Below are the code and all the weights of a small trained network. Each question names an input and a class and asks about switching units off, where a switched-off unit gives its printed mean instead of its output.

import numpy as np


def w(rows, s, z=0):
    codes = np.array(rows[::2]) - 128.0
    scale = np.full(codes.shape[1], s)
    scale[-1] = z or s
    return codes * scale


def f(y):
    return np.maximum(y, 0)


def log_softmax(a):
    a = a - a.max(-1, keepdims=True)
    return a - np.log(np.exp(a).sum(-1, keepdims=True))


def net(x, mask):
    res = np.array(x, float).reshape(1, 5) / 4 @ E
    y = f(res @ A[0][:, :-1].T + A[0][:, -1])
    res = res + np.where(mask, y, B[0][:, -1]) @ B[0][:, :-1]
    return log_softmax(res[-1] @ U[:, :-1].T + U[:, -1])


A, B = {}, {}
E = w([
[94,81,128,124,228,151,128,197],'x0',
[82,130,113,87,137,9,60,75],'x1',
[119,125,208,100,88,177,157,127],'x2',
[95,100,74,100,164,200,187,2],'x3',
[143,116,103,134,122,126,116,120],'x4',
],0.0074)
A[0] = w([
[161,127,172,234,153,165,180,131,197],'n1',
[191,203,96,116,102,92,81,74,229],'n2',
[152,169,126,177,67,109,177,93,40],'n3',
[101,80,133,149,198,142,93,170,72],'n4',
[186,122,148,122,15,140,199,97,216],'n5',
[121,76,197,71,161,147,158,45,130],'n6',
[55,137,94,160,118,47,74,89,210],'n7',
[178,190,154,97,77,98,79,237,54],'n8',
[126,108,94,147,161,137,196,3,54],'n9',
[152,124,125,152,106,235,155,129,33],'n10',
[160,190,193,195,98,106,53,214,9],'n11',
[143,181,95,148,158,203,120,29,109],'n12',
[185,139,133,144,46,74,161,80,78],'n13',
[207,177,92,165,119,213,193,167,107],'n14',
[29,167,103,87,152,191,185,56,88],'n15',
[184,110,77,161,159,188,168,187,253],'n16',
[124,73,91,98,128,196,109,46,9],'n17',
],0.0068,0.0025)
B[0] = w([
[111,123,212,107,137,101,164,159,207],'n1',
[169,120,189,47,157,90,99,186,231],'n2',
[152,81,206,128,165,73,125,174,168],'n3',
[158,61,154,115,149,89,159,118,180],'n4',
[185,87,147,92,182,72,147,202,229],'n5',
[182,144,150,145,165,146,111,219,203],'n6',
[133,142,209,111,186,80,103,185,253],'n7',
[185,138,140,193,89,213,45,127,222],'n8',
[141,74,128,188,118,125,75,184,218],'n9',
[80,149,126,131,220,106,77,195,190],'n10',
[107,156,71,189,124,219,100,166,218],'n11',
[160,93,132,175,151,157,43,169,204],'n12',
[129,92,205,103,181,88,173,156,195],'n13',
[77,123,207,129,224,72,148,130,212],'n14',
[184,103,86,187,169,168,74,221,221],'n15',
[53,81,212,1,194,75,121,153,227],'n16',
[88,116,108,181,174,173,61,193,186],'n17',
],0.0061,0.0056)
U = w([
[100,162,116,253,115,190,47,167,129],'0',
[127,105,168,87,162,52,172,128,206],'1',
[89,156,161,120,155,100,117,140,185],'2',
[55,165,193,82,194,46,152,117,21],'3',
[110,102,123,51,104,138,115,151,240],'4',
[133,129,52,99,52,194,154,19,6],'5',
],0.0058,0.0026)

Each question gives the input, the list of numbers given to net, and the class t.
The units are the neurons (one row each of A and B). Each row of codes is followed by its name. A weight is (code - 128) times the scale printed after its matrix; where a second scale follows, it is the last column's (A, B and U).
mask holds one flag per neuron, in row order. A switched-off neuron (its flag False) gives its mean, the last column of its row in B, instead of its output. The means were averaged over made-up inputs and are rounded, as every weight is.
A unit's drop is (log p(t) with every unit on - log p(t) with that unit switched off) / (log p(t) with every unit on - log p(t) with every unit switched off).
The circuit of an input: a set's keep is (log p(t) with only the set's units on - log p(t) with every unit switched off) / (log p(t) with every unit on - log p(t) with every unit switched off). Starting from the 12 units with the biggest drops (on a tie, the unit counted first), units are removed one at a time, each time the one whose removal leaves the highest keep (on an exact tie, the one counted first), for as long as the keep stays at least 0.8.
units of the circuit, in order: the units of the circuit, biggest drop first
unit that matters most: the unit with the biggest drop
k most important neurons: the k neurons with the biggest drops, biggest first
drop of u: that unit's drop, to one decimal
input [-5,-6,2,2,-6], class 3: unit that matters most => n14
input [6,-8,2,-5,6], class 3: units of the circuit, in order => n16, n14
input [1,5,-1,-5,4], class 0: 3 most important neurons => n8, n16, n11
input [-5,3,-3,-8,-1], class 0: 3 most important neurons => n8, n11, n16
input [0,-8,-2,0,-6], class 3: units of the circuit, in order => n14, n16, n1
input [0,-8,7,3,5], class 3: units of the circuit, in order => n14, n16
input [0,7,8,-8,7], class 0: units of the circuit, in order => n8, n11
input [3,-8,-3,-3,7], class 3: units of the circuit, in order => n16, n14
input [6,-7,-6,1,-5], class 3: drop of n15 => 0.0
input [-7,6,0,7,-2], class 0: drop of n16 => 0.3
input [-2,-8,-3,-2,-1], class 3: drop of n16 => 0.2
